Below are the code and all the weights of a small trained network. Each question names an input and a class and asks about switching units off, where a switched-off unit gives its printed mean instead of its output.

import numpy as np


def w(rows, s, z=0):
    codes = np.array(rows[::2]) - 128.0
    scale = np.full(codes.shape[1], s)
    scale[-1] = z or s
    return codes * scale


def norm(h):
    return h / np.sqrt((h * h).mean(-1, keepdims=True) + 1e-5)


def f(y):
    return y / 2 * (1 + np.tanh(0.7978845608 * (y + 0.044715 * y**3)))


def log_softmax(a):
    a = a - a.max(-1, keepdims=True)
    return a - np.log(np.exp(a).sum(-1, keepdims=True))


def net(x, mask):
    res = np.array(x, float).reshape(1, 5) / 4 @ E
    u = 0
    for l in range(2):
        y = f(norm(res) @ A[l][:, :-1].T + A[l][:, -1])
        res = res + np.where(mask[u : u + 9], y, B[l][:, -1]) @ B[l][:, :-1]
        u += 9
    return log_softmax(norm(res)[-1] @ U[:, :-1].T + U[:, -1])


A, B = {}, {}
E = w([
[140,113,4,124,117,131,136,62],'x0',
[132,127,127,126,129,127,128,129],'x1',
[183,199,123,131,49,71,70,132],'x2',
[125,126,129,123,123,128,130,125],'x3',
[127,123,129,132,124,129,127,127],'x4',
],0.0043)
A[0] = w([
[3,195,112,153,162,152,34,113,86],'0.n0',
[74,87,163,106,156,115,112,167,6],'0.n1',
[125,120,13,103,106,116,117,95,198],'0.n2',
[158,201,108,133,34,95,102,147,211],'0.n3',
[197,61,140,82,117,100,165,146,117],'0.n4',
[131,196,138,57,138,136,175,111,93],'0.n5',
[181,146,112,176,195,123,103,163,111],'0.n6',
[135,128,129,122,121,127,147,134,125],'0.n7',
[148,67,152,152,28,150,169,133,110],'0.n8',
],0.0063,0.0015)
B[0] = w([
[205,100,154,117,163,106,140,96,123],'0.n0',
[253,236,162,255,130,171,185,38,154],'0.n1',
[228,97,32,181,128,146,239,148,227],'0.n2',
[84,243,144,156,136,121,30,96,255],'0.n3',
[105,107,165,179,118,161,103,58,128],'0.n4',
[150,92,178,148,184,81,108,79,126],'0.n5',
[134,137,172,98,189,77,173,57,129],'0.n6',
[108,127,134,132,124,129,133,111,128],'0.n7',
[165,177,164,89,223,75,163,73,129],'0.n8',
],0.0042,0.006)
A[1] = w([
[155,144,105,181,131,141,130,161,166],'1.n0',
[112,24,83,89,126,125,156,152,86],'1.n1',
[143,99,251,108,170,92,135,54,111],'1.n2',
[121,66,159,108,150,127,187,250,91],'1.n3',
[150,145,86,68,130,2,99,144,97],'1.n4',
[87,122,185,71,121,52,70,161,73],'1.n5',
[166,65,41,77,130,67,89,63,1],'1.n6',
[132,156,186,123,89,117,84,135,109],'1.n7',
[8,127,133,125,183,178,68,153,171],'1.n8',
],0.0086,0.00078)
B[1] = w([
[46,96,175,75,113,145,93,101,199],'1.n0',
[159,111,168,108,244,77,75,123,191],'1.n1',
[71,164,75,132,53,168,75,106,253],'1.n2',
[89,132,16,131,94,172,95,24,178],'1.n3',
[54,35,125,128,89,247,181,113,196],'1.n4',
[172,182,202,167,202,124,197,189,203],'1.n5',
[58,181,254,126,94,145,79,144,206],'1.n6',
[166,34,127,102,180,108,197,141,230],'1.n7',
[163,181,221,123,36,84,130,215,174],'1.n8',
],0.0068,0.0045)
U = w([
[65,156,100,150,43,195,99,85,202],'0',
[158,113,106,98,100,59,137,150,2],'1',
[146,95,102,113,84,38,136,161,16],'2',
[133,61,111,111,250,117,114,91,203],'3',
[169,165,240,146,142,99,179,219,220],'4',
[174,109,95,99,93,84,140,166,3],'5',
[145,90,85,116,104,89,147,185,12],'6',
],0.012,0.0042)

Each question gives the input, the list of numbers given to net, and the class t.
The units are the neurons (one row each of A and B). Each row of codes is followed by its name. A weight is (code - 128) times the scale printed after its matrix; where a second scale follows, it is the last column's (A, B and U).
mask holds one flag per neuron, layer by layer. A switched-off neuron (its flag False) gives its mean, the last column of its row in B, instead of its output. The means were averaged over made-up inputs and are rounded, as every weight is.
A unit's drop is (log p(t) with every unit on - log p(t) with that unit switched off) / (log p(t) with every unit on - log p(t) with every unit switched off).
The circuit of an input: a set's keep is (log p(t) with only the set's units on - log p(t) with every unit switched off) / (log p(t) with every unit on - log p(t) with every unit switched off). Starting from the 12 units with the biggest drops (on a tie, the unit counted first), units are removed one at a time, each time the one whose removal leaves the highest keep (on an exact tie, the one counted first), for as long as the keep stays at least 0.8.
circuit, biggest first: the units of the circuit, biggest drop first
k most important neurons: the k neurons with the biggest drops, biggest first
k most important neurons of layer l: the k neurons of layer l with the biggest drops, biggest first
drop of u: that unit's drop, to one decimal
input [2,-8,-3,-7,0], class 3: circuit, biggest first : 1.n1, 0.n3
input [1,-1,-4,-8,7], class 3: most important neuron of layer 0 : 0.n3
input [6,-2,0,4,6], class 3: circuit, biggest first : 1.n1, 0.n3, 0.n1
input [2,-5,-5,6,-6], class 3: circuit, biggest first : 0.n3, 1.n1
input [1,-1,-4,5,-1], class 3: circuit, biggest first : 0.n3, 1.n1
input [0,4,8,3,-8], class 4: 3 most important neurons of layer 1 : 1.n2, 1.n5, 1.n7
input [7,1,-2,2,-3], class 3: 2 most important neurons : 1.n1, 0.n2
input [0,5,8,-1,2], class 4: 2 most important neurons : 1.n2, 1.n5
input [-2,3,-6,7,-1], class 0: 2 most important neurons : 0.n3, 0.n2
input [-2,5,-7,5,-1], class 0: 2 most important neurons : 0.n3, 0.n2
input [-6,-4,0,2,-7], class 0: 2 most important neurons : 1.n2, 0.n3
input [5,4,-1,3,-7], class 3: 2 most important neurons of layer 0 : 0.n2, 0.n3
input [-7,4,-1,4,6], class 0: 2 most important neurons : 0.n3, 1.n2
input [2,1,-5,4,6], class 3: most important neuron of layer 1 : 1.n1
input [-3,-4,-2,5,-6], class 0: drop of 1.n6 : 0.0
input [-1,-6,5,2,-3], class 4: drop of 0.n3 : 0.1
input [-3,6,-6,-2,-8], class 0: drop of 0.n3 : 0.2
